M =
[[-14   4 -17  26 -30]
 [ -1 -34  10 -30  16]
 [ 16   2   5  -2  -6]
 [  5  14  26   3  -5]
 [ -7  10 -16 -33  -1]
 [  7  20 -42 -33   7]
 [ -8   3 -21  -8  17]
 [-11  -4 -32 -21  14]
 [  7 -13 -17  28 -33]
 [ 26  12   8  57  -4]
 [-18   5  44   4 -13]]
Indices start at 0.
What is the entry in row 0 and column 0?
A: -14
What is the entry in row 2 and column 0?
A: 16
What is the entry directly below the smallest entry?
A: -21
What is the bottom entry of the column that holds the largest entry?
A: 4
What is the entry at row 0, column 1?
A: 4
What is the entry just right of -32?
A: -21
The bottom-right entry -> -13
What is the entry just left of -34?
A: -1
What is the entry just left of the largest entry?
A: 8
What is the entry in row 0 and column 2?
A: -17
The maximum: 57
The entry in the bottom-left corner: -18
The entry at row 2, column 2 -> 5
The entry directly above the largest entry: 28
The minimum is -42
The entry just right of the largest entry is -4
What is the entry directly above the smallest entry?
A: -16
What is the entry at row 2, column 1?
A: 2
What is the entry at row 1, column 2?
A: 10
The entry just left of -5 -> 3
What is the entry just right of the smallest entry?
A: -33
What is the entry at row 1, column 1?
A: -34

W = 428,733,943,729,241,344,829,869,523,468,714,907
Find the entry just left of 714.
468
The entry just left of 943 is 733

[[0.049, -0.043, -0.034, 0.033, -0.079, -0.104, 0.096, 0.206],
 [-0.010, -0.003, -0.095, -0.071, -0.142, -0.020, 0.057, 0.026],
 [-0.005, -0.022, -0.056, -0.017, -0.081, -0.082, 0.121, 0.095],
 [-0.034, -0.018, -0.088, -0.069, -0.132, -0.021, 0.052, 0.018],
 [0.027, -0.013, -0.034, -0.020, -0.102, -0.141, 0.134, 0.172],
 [-0.091, -0.042, -0.076, -0.057, -0.070, -0.030, 0.012, 0.012],
 [-0.011, -0.042, -0.018, 0.010, -0.043, -0.147, 0.122, 0.178]]
Report the largest entry in the last column.
A: 0.206
The bottom-left entry is -0.011
The entry directly above -0.082 is -0.020
Report the last entry of the smallest entry's row.
A: 0.178
Report the entry directly below -0.022.
A: -0.018
The entry directly below the largest entry is 0.026
The 5th entry, reading row by row: -0.079
Report the first entry, reading row by row.
A: 0.049
The 2nd entry on the diagonal from the top-right corner -> 0.057
The third entry in reading order is -0.034
Report the third largest entry.
A: 0.172
Report the smallest entry in the first row.
A: -0.104
Report the entry just left of the smallest entry.
A: -0.043
The entry just right of -0.147 is 0.122
Report the smallest entry in the last column.
A: 0.012
Report the smallest entry in the first column.
A: -0.091
The bottom entry of the column that holds the smallest entry is -0.147
Report the third smallest entry.
A: -0.141
The entry directly above -0.071: 0.033
Report the entry just left of -0.081.
A: -0.017
Report the second entry on the main diagonal.
A: -0.003
The entry just left of -0.070 -> -0.057
Report the entry just left of -0.142.
A: -0.071
Report the fifth entry from the end, reading row by row.
A: 0.010
Report the third entry on the diagonal from the top-right corner.
A: -0.082
Report the entry directly below -0.082.
A: -0.021
The entry directly above the smallest entry -> -0.030

A =
-2.0,8.0,15.3,3.1,4.0,-18.5,-21.8,1.9,-0.5,2.5,-9.8,8.4
-13.1,-10.1,-6.1,7.6,-21.8,12.4,-12.0,16.6,11.7,15.9,3.6,13.4
-14.4,1.6,-11.2,19.3,-21.5,14.3,-3.7,4.0,-7.1,-6.3,-9.4,-18.4
-7.5,2.4,-22.5,-0.3,15.1,-13.4,18.5,4.6,-13.1,11.9,7.8,2.6
-19.1,-20.3,-15.0,11.5,12.9,-8.5,5.6,-14.6,-20.4,-11.1,-17.4,-7.6
-4.7,-18.7,-21.8,14.6,18.1,-9.7,13.5,8.7,-16.7,9.4,2.8,11.8
-0.9,-10.6,7.3,10.0,18.2,-9.4,7.3,-19.0,-12.4,-5.5,-11.3,-6.0
-17.6,4.3,-2.2,5.2,14.8,-8.5,-6.1,-11.3,10.6,5.1,4.6,7.0
5.0,-11.3,-4.4,-1.7,-21.6,-17.4,-15.7,3.9,-13.2,-7.4,17.6,16.9
Indices start at 0.
The entry just left of -9.7 -> 18.1
The entry just right of -7.1 is -6.3
The entry in the bottom-left corner: 5.0
Report the entry at row 2, column 2.
Answer: -11.2
The entry in row 1 and column 0: -13.1
Report the entry directly above 16.9.
Answer: 7.0
Report the entry directly below -16.7.
Answer: -12.4
The entry directly above the largest entry is 7.6
Report the entry in the top-left corner.
Answer: -2.0
Report the top entry of the column that holds the smallest entry.
Answer: 15.3
The entry at row 0, column 1 is 8.0
Report the bottom entry of the column that holds the smallest entry.
Answer: -4.4
Report the entry just left of 3.9.
Answer: -15.7
The bottom entry of the column that holds the largest entry -> -1.7
The entry just right of the largest entry is -21.5
Report the top-right entry.
Answer: 8.4
Report the bottom-right entry.
Answer: 16.9
Report the entry directly above -0.9.
Answer: -4.7
The entry directly above -11.1 is 11.9
Report the entry in row 2 and column 0.
Answer: -14.4
Report the top entry of the column that holds the largest entry.
Answer: 3.1
The entry in row 2 and column 1 -> 1.6
The entry just right of 5.1 is 4.6
Report the entry directly below 15.3.
Answer: -6.1
Report the entry just right of 3.6.
Answer: 13.4
Report the entry just left of -2.2.
Answer: 4.3
The entry directly above -0.3: 19.3
